Below are the code and all the weights of a small trained network. Each question names an input and a class and asks about switching units off, where a switched-off unit gives its printed mean instead of its output.

import numpy as np


def w(rows, s, z=0):
    codes = np.array(rows[::2]) - 128.0
    scale = np.full(codes.shape[1], s)
    scale[-1] = z or s
    return codes * scale


def f(y):
    return np.maximum(y, 0)


def log_softmax(a):
    a = a - a.max(-1, keepdims=True)
    return a - np.log(np.exp(a).sum(-1, keepdims=True))


def net(x, mask):
    res = np.array(x, float).reshape(1, 3) / 4 @ E
    y = f(res @ A[0][:, :-1].T + A[0][:, -1])
    res = res + np.where(mask, y, B[0][:, -1]) @ B[0][:, :-1]
    return log_softmax(res[-1] @ U[:, :-1].T + U[:, -1])


A, B = {}, {}
E = w([
[252,84,108,151,138,160],'x0',
[138,68,161,72,125,118],'x1',
[76,43,83,165,88,152],'x2',
],0.018)
A[0] = w([
[196,48,110,135,171,132,130],'N0',
[119,40,116,145,83,144,163],'N1',
[169,54,143,11,87,89,80],'N2',
[208,102,116,119,132,181,57],'N3',
[2,129,146,102,179,124,171],'N4',
[172,227,123,138,172,102,254],'N5',
[180,159,116,177,103,157,150],'N6',
[86,82,67,211,143,213,127],'N7',
[183,68,90,148,176,171,124],'N8',
[80,42,147,158,38,190,93],'N9',
[86,64,116,139,140,158,28],'N10',
[177,145,159,54,176,92,83],'N11',
[164,167,100,226,113,132,112],'N12',
],0.0094,0.0065)
B[0] = w([
[108,137,163,90,170,81,213],'N0',
[92,144,139,95,103,164,214],'N1',
[135,90,6,118,56,72,196],'N2',
[149,158,170,140,152,104,191],'N3',
[118,140,125,117,199,89,247],'N4',
[112,140,107,70,99,155,245],'N5',
[90,140,112,140,158,112,184],'N6',
[126,181,114,97,100,139,218],'N7',
[112,157,141,104,172,104,207],'N8',
[121,169,154,92,117,141,221],'N9',
[127,131,188,123,112,124,166],'N10',
[105,173,166,92,86,175,190],'N11',
[151,150,88,110,145,91,183],'N12',
],0.014)
U = w([
[102,145,202,89,200,56,71],'0',
[109,139,9,84,93,92,189],'1',
[110,174,218,68,77,219,65],'2',
[110,114,102,69,148,158,254],'3',
[149,116,165,149,79,124,81],'4',
[148,102,147,186,36,124,85],'5',
[151,107,110,165,126,160,103],'6',
[136,90,78,196,75,87,75],'7',
],0.012,0.0081)

Each question gives the input, the list of numbers given to net, and the class t.
The units are the neurons (one row each of A and B). Each row of codes is followed by its name. A weight is (code - 128) times the scale printed after its matrix; where a second scale follows, it is the last column's (A, B and U).
mask holds one flag per neuron, in row order. A switched-off neuron (its flag False) gives its mean, the last column of its row in B, instead of its output. The means were averaged over made-up inputs and are rounded, as every weight is.
A unit's drop is (log p(t) with every unit on - log p(t) with that unit switched off) / (log p(t) with every unit on - log p(t) with every unit switched off).
The circuit of an input: a set's keep is (log p(t) with only the set's units on - log p(t) with every unit switched off) / (log p(t) with every unit on - log p(t) with every unit switched off). Starting from the 12 units with the biggest drops (on a tie, the unit counted first), units are removed one at a time, each time the one whose removal leaves the highest keep (on an exact tie, the one counted first), for as long as the keep stays at least 0.8.
circuit, biggest first: the units of the circuit, biggest drop first
most important unit: the unit with the biggest drop
top k neurons: the k neurons with the biggest drops, biggest first
drop when u is switched off: that unit's drop, to one decimal
input [-1,1,-3], class 3: most important unit	N9
input [3,2,5], class 2: top 2 neurons	(N4, N1)
input [6,8,-4], class 1: top 2 neurons	(N2, N4)
input [5,-5,-8], class 2: top 2 neurons	(N5, N11)
input [-1,-3,-4], class 2: top 3 neurons	(N2, N4, N5)
input [-6,-7,-7], class 1: circuit, biggest first	(N5, N9)
input [-4,4,6], class 2: top 3 neurons	(N9, N1, N10)
input [0,-3,-3], class 3: top 2 neurons	(N2, N7)
input [-4,5,6], class 2: top 3 neurons	(N9, N10, N1)
input [4,5,-7], class 2: top 2 neurons	(N11, N4)
input [6,2,5], class 0: top 2 neurons	(N0, N8)
input [-5,0,4], class 0: top 2 neurons	(N4, N2)
input [6,6,8], class 2: top 3 neurons	(N1, N9, N4)
input [6,-2,-3], class 0: drop when N0 is switched off	0.0
input [7,-6,2], class 0: drop when N8 is switched off	0.2
input [-3,7,1], class 1: drop when N2 is switched off	0.8
